Below is a small trained network, with its code and all its weights. Each question gives an input and a target symbol and asks what happens when units are switched off, that is, made to give their printed mean instead of their output.

import numpy as np


def w(rows, s, z=0):
    codes = np.array(rows[::2]) - 128.0
    scale = np.full(codes.shape[1], s)
    scale[-1] = z or s
    return codes * scale


def norm(h):
    return h / np.sqrt((h * h).mean(-1, keepdims=True) + 1e-5)


def f(y):
    return y / 2 * (1 + np.tanh(0.7978845608 * (y + 0.044715 * y**3)))


def softmax(a):
    e = np.exp(a - a.max(-1, keepdims=True))
    return e / e.sum(-1, keepdims=True)


def log_softmax(a):
    a = a - a.max(-1, keepdims=True)
    return a - np.log(np.exp(a).sum(-1, keepdims=True))


def net(x, mask):
    ids = ['αδηθλμσφψω'.index(c) for c in x.split()]
    T = len(ids)
    res = E[ids] + P[:T]
    u = 0
    for l in range(2):
        q, k, v = (norm(res) @ M[l].T for M in (Q, K, V))
        z = softmax(np.where(np.tri(T) > 0, q @ k.T / 2**0.5, -1e9)) @ v
        res = res + np.where(mask[u], z, O[l][:, -1]) @ O[l][:, :-1]
        u += 1
        y = f(norm(res) @ A[l][:, :-1].T + A[l][:, -1])
        res = res + np.where(mask[u : u + 4], y, B[l][:, -1]) @ B[l][:, :-1]
        u += 4
    return log_softmax(norm(res)[-1] @ U[:, :-1].T + U[:, -1])


Q, K, V, O, A, B = {}, {}, {}, {}, {}, {}
E = w([
[135,156,91,70],'α',
[221,93,73,22],'δ',
[118,128,188,222],'η',
[130,88,134,133],'θ',
[157,165,126,108],'λ',
[84,169,142,96],'μ',
[150,174,250,212],'σ',
[114,192,100,43],'φ',
[118,23,192,112],'ψ',
[105,96,90,215],'ω',
],0.018)
P = w([
[181,254,63,35],'0',
[178,213,91,77],'1',
[174,192,104,85],'2',
[170,179,110,91],'3',
[168,171,110,98],'4',
[163,161,115,94],'5',
[149,150,126,78],'6',
[134,139,137,74],'7',
[134,132,135,74],'8',
[138,133,134,81],'9',
[147,129,132,85],'10',
[142,126,134,82],'11',
[126,118,148,79],'12',
[134,121,148,86],'13',
],0.0046)
Q[0] = w([
[195,144,155,132],'0.h1',
[82,153,6,117],'0.h1',
],0.017)
K[0] = w([
[199,175,167,84],'0.h1',
[60,2,121,151],'0.h1',
],0.0089)
V[0] = w([
[173,151,158,106],'0.h1',
[143,253,97,176],'0.h1',
],0.0066)
O[0] = w([
[156,2,133,108,226],'0.h1',
[152,141,105,143,252],'0.h1',
],0.012,0.0028)
A[0] = w([
[169,43,2,115,56],'0.n1',
[201,192,84,67,179],'0.n2',
[141,203,154,111,21],'0.n3',
[71,228,141,104,2],'0.n4',
],0.01,0.00059)
B[0] = w([
[2,184,158,41,204],'0.n1',
[123,129,191,190,255],'0.n2',
[186,158,76,139,154],'0.n3',
[136,36,46,138,158],'0.n4',
],0.0093,0.0075)
Q[1] = w([
[116,97,221,154],'1.h1',
[135,139,244,254],'1.h1',
],0.0087)
K[1] = w([
[212,188,254,73],'1.h1',
[253,194,48,136],'1.h1',
],0.0095)
V[1] = w([
[102,52,218,53],'1.h1',
[253,45,217,25],'1.h1',
],0.0031)
O[1] = w([
[2,136,133,65,252],'1.h1',
[211,45,177,25,244],'1.h1',
],0.0086,0.00022)
A[1] = w([
[42,80,143,164,115],'1.n1',
[128,56,170,78,130],'1.n2',
[253,132,133,76,78],'1.n3',
[167,56,154,152,4],'1.n4',
],0.011,0.0047)
B[1] = w([
[142,213,17,174,172],'1.n1',
[154,82,98,149,252],'1.n2',
[206,175,112,18,175],'1.n3',
[150,255,150,175,132],'1.n4',
],0.0095,0.0028)
U = w([
[147,160,255,107,48],'α',
[91,189,39,184,156],'δ',
[166,145,125,141,117],'η',
[156,35,112,128,228],'θ',
[253,202,139,91,162],'λ',
[180,96,80,150,70],'μ',
[72,187,166,133,111],'σ',
[146,117,147,138,57],'φ',
[44,129,82,119,238],'ψ',
[148,131,139,136,2],'ω',
],0.017,0.0044)

Each question gives the input, a string of symbols that net reads in full, and the target symbol t.
The units are the heads (2 rows each of Q, K, V and O) and the neurons (one row each of A and B). Each row of codes is followed by its name. A weight is (code - 128) times the scale printed after its matrix; where a second scale follows, it is the last column's (O, A, B and U).
mask holds one flag per unit, layer by layer, with each layer's heads first. A switched-off unit (its flag False) gives its mean, the last column of its rows in O or B, instead of its output. The means were averaged over made-up inputs and are rounded, as every weight is.
A unit's drop is (log p(t) with every unit on - log p(t) with that unit switched off) / (log p(t) with every unit on - log p(t) with every unit switched off).
The circuit of an input: a set's keep is (log p(t) with only the set's units on - log p(t) with every unit switched off) / (log p(t) with every unit on - log p(t) with every unit switched off). Starting from all 10 units, units are removed one at a time, each time the one whose removal leaves the highest keep (on an exact tie, the one counted first), for as long as the keep stays at least 0.8.
units of the circuit, in order: the units of the circuit, biggest drop first
unit that matters most: the unit with the biggest drop
top k neurons: the k neurons with the biggest drops, biggest first
top k neurons in layer l: the k neurons of layer l with the biggest drops, biggest first
drop when u is switched off: that unit's drop, to one decimal
input η α θ φ η λ σ η λ λ α α, target ψ: unit that matters most => 0.h1
input ω ψ φ η θ μ σ, target λ: units of the circuit, in order => (0.n1, 0.n2, 0.n3)
input λ φ θ α λ θ ψ φ, target θ: top 2 neurons => (0.n4, 0.n1)
input η η λ ω η θ σ α μ ψ ω φ, target δ: units of the circuit, in order => (1.h1, 0.n4, 0.n1)
input α θ λ α, target ψ: top 2 neurons => (0.n4, 0.n1)
input δ ψ λ η δ μ α φ λ, target α: top 2 neurons => (0.n2, 0.n4)
input φ ψ σ λ α α λ φ α, target θ: top 2 neurons => (0.n1, 1.n2)
input μ σ λ λ δ φ λ α, target σ: top 3 neurons => (0.n1, 0.n2, 0.n4)
input δ φ η φ η φ φ η λ φ, target λ: top 2 neurons => (0.n1, 1.n3)
input η σ ω η λ μ φ δ ψ λ σ δ λ μ, target θ: top 3 neurons in layer 0 => (0.n4, 0.n1, 0.n2)
input μ μ δ θ η λ α θ σ, target λ: top 2 neurons in layer 1 => (1.n3, 1.n4)
input σ η λ σ σ σ φ, target λ: top 2 neurons => (0.n1, 0.n2)
input μ θ σ ω ω φ λ δ, target ψ: top 2 neurons => (0.n1, 0.n3)
input ψ μ α α ψ λ δ ω φ α μ λ ω, target δ: units of the circuit, in order => (1.n1)
input α μ μ, target μ: units of the circuit, in order => (0.n4, 0.n1)
input φ θ η μ α δ λ η ω λ δ φ λ φ, target δ: top 2 neurons => (0.n4, 0.n1)
input φ η σ α α σ δ α α, target σ: top 2 neurons in layer 0 => (0.n2, 0.n1)
input ψ λ μ θ η, target λ: top 2 neurons => (0.n1, 1.n4)
input ψ η λ ω λ σ φ λ ψ λ α α, target θ: top 3 neurons => (0.n1, 0.n4, 1.n2)
input η η ω φ μ, target δ: top neuron in layer 0 => (0.n4)
input θ θ φ φ α α δ σ α α η ω α, target δ: top 3 neurons in layer 0 => (0.n4, 0.n2, 0.n1)
input η η δ φ μ, target μ: top 2 neurons in layer 0 => (0.n4, 0.n1)
input μ η θ φ, target ψ: top 2 neurons in layer 0 => (0.n4, 0.n2)
input μ λ λ θ, target ψ: drop when 0.n1 is switched off => 1.0
input μ λ δ η φ μ η α φ λ σ α ω, target δ: drop when 0.h1 is switched off => 0.2
input λ φ δ α η α μ ω σ μ, target δ: drop when 1.h1 is switched off => 0.3
input λ η λ η θ μ δ λ ψ λ φ, target θ: drop when 0.h1 is switched off => 0.1
